Small tables with named rows and columns. After each table, cells are looked up by row and column.

Table furim
	guz	bedev	les	tet	ragad	nif
tilum	79	50	43	97	187	108
gemoba	214	9	64	166	147	167
tabavi	244	2	70	182	134	177
posaf	65	54	40	90	192	102
vafug	214	9	65	167	146	166
nep	66	52	40	91	192	102
butug	72	53	43	93	189	104
lol	117	40	48	111	177	124

bedev of gemoba is 9
guz of gemoba is 214
guz of butug is 72
nif of gemoba is 167
nif of butug is 104
nif of lol is 124
les of gemoba is 64
les of posaf is 40
les of tilum is 43
tet of tilum is 97
bedev of nep is 52
les of butug is 43
tet of lol is 111
guz of tilum is 79
tet of gemoba is 166
nif of tilum is 108
guz of lol is 117
Row with the largest bedev: posaf

Table kepum
,tuko,tas,vamud,nedaf,bokugu,kodara,miten,zevo,vus,rakugo
fafer,-63.1,0.2,51.1,35.7,0.4,-53.6,19.0,-10.0,13.1,10.7
tum,57.9,-3.1,-39.0,-21.2,-17.5,33.9,58.4,19.7,6.9,-36.9
rabu,69.3,28.4,-27.8,-38.3,-14.3,35.5,-19.0,44.8,7.6,-2.1
ner,70.3,22.8,-24.7,-37.4,-20.3,33.6,9.2,47.4,12.5,-12.8
zininun,18.3,-19.5,-38.1,-10.9,32.9,47.0,-60.2,-35.3,-32.7,9.2
tiri,22.7,15.6,-7.0,-20.9,18.7,25.1,-91.3,7.2,-14.3,31.0
bok,63.7,19.4,-23.7,-28.9,-27.8,21.9,47.9,44.8,21.0,-24.6
fedi,40.3,-18.7,-50.5,-17.6,24.1,58.2,-29.9,-28.5,-28.0,-5.8
butu,-17.0,13.6,20.2,-1.9,22.6,-6.2,-91.0,-1.5,-12.5,44.2

What is the vamud of butu in kepum? 20.2
What is the miten of rabu in kepum? -19.0
What is the bokugu of tiri in kepum? 18.7
What is the tuko of bok in kepum? 63.7
What is the tas of zininun in kepum? -19.5
What is the bokugu of rabu in kepum? -14.3
What is the nedaf of fafer in kepum? 35.7
What is the kodara of zininun in kepum? 47.0

pupebi
fields: bes, fem, kemig, fufog, podet, kopag, pag, davoz
zotu: [386, 343, 161, 251, 858, 913, 433, 295]
mebe: [816, 149, 540, 832, 300, 312, 792, 565]
lif: [632, 919, 360, 813, 548, 555, 580, 363]
kevuziz: [277, 732, 770, 281, 434, 150, 792, 445]

lif, fufog -> 813
mebe, kemig -> 540
zotu, davoz -> 295
zotu, pag -> 433
mebe, davoz -> 565
mebe, bes -> 816
Row with the largest davoz: mebe

kopob
           gozo     zin   totim  kavapo     zep  lerumu   vorik     tuk  gukunat
zem      -31.21  -38.50   -4.17  -37.37  -31.13   10.06  -88.79   19.30    40.27
dap      -60.27  -62.83   12.73   47.94   -7.34  -26.04  -60.33   -6.38   -31.39
mog      -35.01  -32.11   12.49   39.43   17.31    4.28   74.56  -23.35    15.06
perekog    4.25  -60.67    4.18   36.43  -68.77  -21.22   21.94   43.09   -39.31
zirara     4.46  -63.94    5.25   41.27  -63.21  -22.38   23.46   39.88   -38.88
kubidi    -1.29  -39.66   16.72  -29.22  -59.36  -70.98  -59.91  -13.72    13.24
ranuzan  -54.58  -74.57  -29.31   22.18   11.00   -3.23   82.41    0.91    14.39
zirepib   65.86  -22.56  -12.06  -61.47  -10.73   42.56  -67.45  -41.22   -38.48
vude      -3.62  -41.58   13.39  -27.70  -63.41  -72.42  -61.58  -13.90    12.00
kod       65.97  -22.71   -9.26  -61.54   -9.77   42.98  -72.44  -45.70   -41.91
luzevid  -18.98   32.89   49.91  -31.14  -29.51  -11.01   64.25  -74.04   -30.24
tagi      -2.73   -9.64   63.27  -14.95   22.70  -62.20  -70.15  -12.60   -20.29
vef        3.23  -63.73    1.26   44.02  -65.39  -22.51   21.44   38.46   -41.58

What is the tuk of ranuzan in kopob? 0.91
What is the gozo of dap in kopob? -60.27
What is the zep of dap in kopob? -7.34
What is the totim of zirara in kopob? 5.25
What is the zep of vef in kopob? -65.39
What is the totim of kubidi in kopob? 16.72
What is the gukunat of mog in kopob? 15.06
Row with the largest gozo: kod

